B, the same points and some others measured another way; then each row and its match in B:
B:
0: [-183  -98 -257 -263  -54  114  282   39 -139   83   40   -9  -77   80
  296  171 -121 -138   26  -20  169  111  404]
1: [  90   67   -1  -26    7   31  -31 -120  -65  -24   35   47  -51   16
   21 -180 -106  -61   77  -73    6   -4    1]
2: [  94 -208   35  -30   46  -82  -41   73  246  -56 -105 -174  -70   46
  120  143   15  -39 -151  109 -161  -84  240]
3: [ 232  146  -64  -25  143  -35 -168 -154  -38  181    6 -163 -110   -2
  -35 -376 -251  136  118 -454  161  -23  -25]
4: [-244   71 -327 -186  -62  155  302 -253  137 -107 -132  148 -104  266
  208  304   23 -564  295   19  288    4  291]
5: [ -79 -268  167    6   81  -81  -15  -13 -162   74  374   77  137 -124
   52 -286   55  385 -100   22 -222    7  -75]
6: [ 137  305 -191  -53   27   58  -23 -306  -12   81  -42    9  -94   70
   -7 -276 -209 -172  322 -338  215   39   12]
7: [ -67  344 -113    8   12  166   10 -477 -202  -30   47  310  -87  120
  -83 -343  -82 -325  423 -311  457  -17 -246]
8: [-131 -157 -350 -260   19  -28  280  -25  219  156    1 -179   11   99
  326  233  -66  -67  100  -36  -22  121  524]
9: [   0 -126 -150 -155   15  -97  147  -17   53  189  259 -102  159 -101
  197 -136  -95  270   59  -11 -337  195  276]
10: [  78 -345  316   51  184 -106 -174  135 -186   32  353  -42   19  -69
   -6 -318  -48  565 -279 -108 -285 -170 -168]
11: [-107   73  252   61  -22  203  -63 -168 -588 -170  258  441 -108   23
  -93 -381  -41  -66   13  -68  282 -113 -406]
12: [ -72 -277  233    4  121   14  -72   67 -333   -3  316  100  -30  -17
   33 -246  -32  337 -199 -102  -16 -144 -157]
13: [ 397 -319  165   -7  201 -208 -208  266  546 -122 -163 -452 -161  187
   87  187 -135  221 -316  -19 -538 -314  244]
14: [ -19  -85  140  -13  -57  102 -115  134 -575   95  -12   31 -186 -184
   75 -181  -62  -29 -311  -19  494   66   41]
15: [   0   78  161   11 -106  213   -5  -54 -144 -401 -170  285 -268  226
    6  140  -18 -542  -46  191  195 -219  -85]
16: [-239 -191 -175 -156   -1   49  149  -15 -181  174   26  -33  -45  -36
  238   82   32  -70  -48  -32  375  111  307]
17: [ -26 -184   90  -68  157   21    6    5  -94  -45  226   22  -84  160
   67 -124 -112  231  -45 -220  -75 -206  -60]
18: [-116 -216 -380 -245  122  -87  254  -67  470  147  -81 -291   -8  200
  303  326  -27  -53  142 -128  -47    7  552]
19: [  47 -191  224   43   20   22 -229  190 -532  159   33  -73 -157 -243
   40 -268  -56  176 -412  -79  418   14   -7]
20: [ -12  -98  -87   -7  -55 -165   81 -187  284   90  103   -8  245 -173
  109  -64  178   -7  120  266 -325  236  221]
21: [ -81 -144 -283 -200   54   13  195  -24  349  -14 -198 -201 -143  262
  269  384  -47 -269   56  -48   91  -79  464]
22: [ 145  114  -60    2   91  -41 -143 -177  -93  190   -5 -107  -72  -77
  -19 -355 -141   60   95 -334  262   47   -3]
23: [  19  495 -195  -70  -62  266   43 -397 -307  -66  -86  278 -231  182
  -41 -275 -253 -505  424 -365  579   -6 -132]
24: [-251 -275 -407 -262   41  -85  306  -22  271  265  -53 -264   44   40
  384  329   52  -60   62   -7  130  175  646]
25: [ 144   -8  360  158  -77   83 -187  -30 -105 -376  -92  243 -156   46
 -100  -52   79 -305 -166  287  -36 -186 -234]
26: [ 242  -22  320  101  -36   53 -193   74    8 -354 -115  101 -202  109
  -59   -2  -44 -219 -206  212 -186 -230 -119]
27: [ 187  198 -159  -52   94  -16  -87 -204   29  168  -46 -145 -105   36
    8 -286 -230    0  199 -406  184   12   63]
28: [ -53   -8   -4 -103 -114  166  102   22 -150 -186  -94  144 -177  129
  141  164  -55 -374  -45  150  153  -45  158]
29: [ 138 -235  181    1  229 -108 -147   43   32   25  245 -120  -28   66
    5 -250 -116  456 -125 -246 -266 -217  -94]
30: [-212  120 -143  -68 -258   67  258 -300 -189   17  218  373  240 -206
  117 -167  136 -280  274  362  -60  395  106]
31: [ -31   69 -179 -130 -204   12  223 -124   34   23   84  119  149 -127
  185  -11    3 -212  162  308 -241  316  303]
32: [-175 -130 -111  -95  -79  -58  183 -131 -138  200  316  115  256 -241
  168 -190   94  147   91  164 -149  324  187]
33: [-147   13 -137 -140 -131   38  239 -145 -203  101  292  202  184 -139
  167 -189  -16   18  180  143 -156  297  157]
34: [-121   77 -133 -106 -215   40  233 -191 -192   65  253  253  226 -212
  140 -195   36 -104  208  284 -178  384  151]
35: [ 295  189  -89  -98  103   -2  -74  -79   38   65   31 -150 -125  106
   18 -288 -360  117  151 -398 -112  -65   48]
36: [ 182  106  267   74  -87  119 -253   67 -652   23   44  120 -181 -240
  -73 -443 -164    7 -243  -59  354   53 -193]
37: [ 102 -254  326   87  130 -104 -181   48 -184    8  347   32   67 -118
  -48 -386  -12  489 -203  -42 -304 -104 -227]
38: [ 124 -190  151   85    9 -179 -111  -54  289  -45   23  -70  118 -116
   27  -53  170   53  -93  265 -367   30   77]
39: [ 287 -104  265   74  -43  -69 -176  126   94 -192  -36  -37  -53  -41
   -3  -55  -25   -4 -233  260 -395  -72   20]
40: [  -5  -43 -180 -130 -122 -127  202 -115   84  191  287   13  319 -244
  190 -186    0  168  165  236 -500  396  307]
41: [-290 -188 -124  -69   19  -53  175 -230  -53  164  289  127  218 -111
  147 -141  166  121  146   51    9  178  118]
42: [  91   66  -32  -19   91   46 -143  -86 -162  120 -112 -105 -209   23
   15 -191 -145  -61  -14 -336  442  -74   26]
43: [-186 -181 -157 -140   65   48   87   -6 -168  184  -13  -99 -125   15
  202   49  -33  -32  -68 -181  453   19  265]
44: [  56   46   58  -16  -33  136   -2  -56   48 -304 -189  111 -242  247
   39  156  -54 -427  -13   73  104 -212   25]
45: [ -66 -198  -73  -61  -60 -184  119  -83   22  264  334  -11  342 -323
  164 -239  110  316   37  227 -395  371  240]
46: [  15 -302  107  -43  106  -46 -144  202 -302  220   33 -220 -134 -149
  130 -122  -62  273 -371 -147  298  -11  166]
47: [  47 -114 -107  -83  240 -101   -6 -159  297   71  103 -170  -32  206
   63  -97 -114  209  160 -371 -122 -190   70]
48: [ 134  179  -60  -46   85   46  -40 -213  -26  -10   61   34 -108  127
  -21 -272 -212  -22  220 -329   49  -93  -86]
49: [ 144   56   35   16   82   -1 -173  -80 -196  152   -2  -90 -134  -74
  -17 -317 -147   75  -28 -301  291  -10  -33]
50: [ 175    3  213   64   19   67 -143  -16   54 -303 -139   79 -217  182
  -39   25  -47 -248 -101   65  -32 -268 -107]
51: [-296 -156 -191 -163  -18   78  175  -44 -307  210   40   20  -58  -53
  233   37   29 -104  -41  -74  525  141  283]
52: [   8 -303   98  -64  132  -91  -11   87  -52   84  290  -72   64  -36
  109 -169  -61  427 -144  -73 -300  -48   61]
53: [-311  -95 -279 -219 -117  112  285  -57 -230  169   41   63   -3  -60
  294  127   15 -221   43   72  376  243  407]
54: [ -69 -174  194  -21   12   38   -7   37 -438   29  372  184   42 -122
   46 -330  -53  300 -137   -3  -64   16 -127]
55: [ 224   55  -20  -31  183  -55 -123 -131  112   54   87 -124  -83  125
  -20 -285 -228  199  126 -395 -103 -148  -53]
56: [ -49 -235  102    5   40  -28 -128  103 -336  217   25 -106  -79 -219
   95 -162   37  145 -301  -50  386   67  117]
57: [-215 -287 -446 -307  118  -53  301   26  258  287  -51 -340  -45  134
  391  342  -64   15   49 -197  186   80  657]
58: [-102 -118 -393 -306  -13  -11  319   19  218  150    6 -182   19  104
  341  252 -128  -70  119  -22 -112  158  577]
59: [  72  -81  271  115 -178  -33  -91    7 -237  -73  157  203  129 -303
   -1 -241  136   -6 -184  439 -239  184  -54]
60: [  74  -52 -218 -105   15 -140  131 -159  530   17  -44 -156  108   67
  166  139   16 -107  197  108 -387   97  364]
61: [ 266  -97  291  109   54  -33 -215   58  178 -294 -117  -15 -173  135
  -53    6  -25  -93 -188  121 -266 -275  -99]
62: [-101  319   81   55 -153  286  -92 -257 -756  -24  -26  404 -214 -113
  -86 -391  -54 -424   66 -121  850   79 -270]
63: [-115  -85   64  -72  -45   71  105  -38 -365    6  314  220   56  -83
   88 -234  -44  122  -15   48  -42   84  -36]
64: [ 333    6   85   19  115 -105 -264   50  -72  183   -9 -260 -112 -121
  -16 -352 -230  267 -144 -295    8  -10   30]
65: [ -95   17  -89  -40 -184  -36  166 -205  -59   74  221  210  266 -246
  112 -176  119  -77  160  330 -232  357  146]
66: [ 225  -46  251   60  -18   66 -164   99   80 -368 -234   23 -285  200
  -14  145  -51 -310 -218  157  -57 -291  -23]
67: [  46   14  260   61  -99  148 -218   91 -721   36   15  153 -203 -234
  -27 -348  -92  -49 -309   -9  517   49 -150]
68: [-135 -284  -57 -128   -6  -24   55  158 -296  263   78 -142  -20 -207
  242  -15    5  147 -263   24  273  182  347]
69: [ -97 -266   39 -105   -7   51  -23  239 -454  196   13 -122 -154 -171
  199  -20  -54  107 -375  -31  427   84  261]
70: [  47  311 -253  -91  112  114   15 -374   52   39  -97   26 -198  258
    3 -175 -235 -274  394 -516  411 -115  -26]
71: [-148  -82  342   73   -7  181  -72  -76 -642 -167  337  444  -72  -27
  -80 -367   14   62 -109    7  196 -131 -414]

[-173    2 -329  198   81  190  414  209  258 -245 -270 -398  -94 -156
 -159 -108   92  -46  103  -71  -47 -196   97  -87 -413   46   20  126]	31
[  96  140 -168  -11  145  323  243 -473  343 -315 -190   91  347 -143
  140  162    1 -123 -123   85  355 -186    1   25 -258   71  146 -141]	13
[ 204 -348  197  -16  185  144  -41   84 -161 -161  123  243 -251  414
  171 -122  -85  231   20   18 -137  -88 -130   -6 -131  -85 -205  119]	5
[ 263 -124   86  -16  182  180  190 -293   97   15  106  564    3  272
  -16  205  -68 -173  -24   -7  107 -142 -338  214 -134   19   83 -126]	17
[-148 -146   16  -47    4  -60  186 -113  208  205   60  439  115  187
  -42  -52 -228 -173 -126  273   10   93  -62  -57 -115  207  177 -116]	57
[  26 -115 -176  166   94  125  368  268  114  -83 -103  -95 -269  117
 -230  -54   53 -109  139 -116 -147 -188  -90   19 -279   12  -15  114]	33
[-243 -108  238  121  -94 -398 -401  347  -76  257  102  101  -48 -198
   -6  -45  -51    2 -223   70 -164   66 -195  380   73 -288  109   89]	23
[ 101  -33 -178  149   53   91  389  202  159  -27  -92    0 -215  117
 -272   30   42 -232  116 -123  -92 -193 -117   79 -205   16   59   44]	9
[-113  -40   91   85 -158 -310 -296  374   -6  119   58  -32  -35 -166
  -75  -47    4  -66 -180   46 -130  -11 -132  295   64 -270   92  115]	27
[ -45 -104  216  -12  165   36 -225 -249    1 -198  -97  110  194  -39
  474 -108 -159  274 -266  222  150   52  192  -25   -8  -54  -43  -86]	66
[ -38 -149  239   44 -193 -422 -494  540 -183  105  106  -46 -168    9
   54 -202  -69   96 -220  105 -240   82    9  202  242 -334  -32  156]	22
[ 132  -27 -327  173   31  188  455  389  152 -258 -203 -355 -310  118
 -285 -104  119 -134  198 -168 -152 -259   43  -88 -275    1  -59  171]	45
[-199 -321  302   83   83 -292  -98  229 -130  291   59  303 -212  235
  127 -236 -270  131 -152  204 -243  202   74    0   91   35  -13  -39]	8
[ 336 -238  106   -7  102   85   65  120  -91  -81  103  282 -260  440
    7  -37  -65   10   25  -10 -114 -108 -136   40   -9  -59 -108   46]	54
[  73  111  -92  -57 -204 -113  -85   54  223  -21   15   81  207  -87
  -92   54  -13 -261 -189  137  105  -64  -78  134   37 -109  191   -7]	42
[ 293  140 -226  -68 -268  -19  -30  261  183 -268  -55 -208   59   24
 -126  -39   69 -217 -109   74   49 -155   95  -21   76 -152   51  110]	36
[ 113 -107  100  -66 -114 -210  -27   82   68  185   88  380    3  281
  -18  -74 -209 -183 -180  238  -44  105   34  -16  180   48  110  -98]	43
[  71 -222   41 -155 -131  -88  -97  209   22  -83   82  102  -27  373
  114 -304 -195   79 -139  323 -109   99  199 -289   47   58  -74   84]	68
[ 457    7 -199  -70  139  445  405 -335  252 -299    8  331   66  269
 -114  252   77 -272   94  -79  217 -334 -301   95 -281   43   56  -53]	71
[  31  147 -191   15  160  315  325 -490  380 -258 -225  106  344 -165
   95  170   -6 -157 -106   79  351 -165    9   19 -290  119  175 -172]	15
[-121 -208 -109  233  102   50  217  514  -29 -153 -147 -373 -392   53
 -123 -246   58  138  142 -131 -284 -147   47  -37 -287  -80 -150  247]	40
[ 107  138 -183   31  145  335  212 -354  285 -414 -239  -86  262 -173
  165  105   40  -31  -97   29  308 -217   75    9 -258    2   70  -78]	26
[-206  -93  161  139  -99 -335 -329  415  -69  149   48  -55 -103 -195
  -32  -84   -9   26 -170   18 -187   10 -134  325   28 -297   62  137]	6
[ 456  -62  -47  -66  115  277  296 -247  146 -131   65  461  -26  385
  -82  188  -25 -242   40  -23  129 -213 -255   90 -104   49   49  -93]	12
[-169 -332  345  -15  131 -137 -282   18 -140   25   42  224  -21  177
  407 -273 -264  357 -240  289  -95  188  175  -92   35  -14  -97   -9]	28
[ 152   60 -385   65   47  378  342  114  237 -591 -287 -517  -25  -32
  -12 -122  140   43   94  -58   81 -292  215 -230 -346  -13 -108  177]	59
[  85  165 -417   20    4  247  708 -270  538   -6 -142  249  193   47
 -377  221   -4 -564   51   54  214 -197 -149  -15 -319  295  316 -177]	0
[  37 -135  250   44  187   33 -236 -118  -84 -203  -82   60   29    3
  423  -93 -110  298 -213  104   66    6  137   59   22 -135  -90  -43]	61
[  72  177 -239  120    0  125  279  -81  326  -47  -71   99  123 -229
 -305  299  150 -413    5 -146  161 -284 -368  365 -255 -104  250  -27]	48
[ 123 -149  -73   95  115  131  304  131   74  -52  -29  115 -224  239
 -137  -26  -19  -93   88  -58  -99 -146 -114   28 -195   27  -19   46]	41
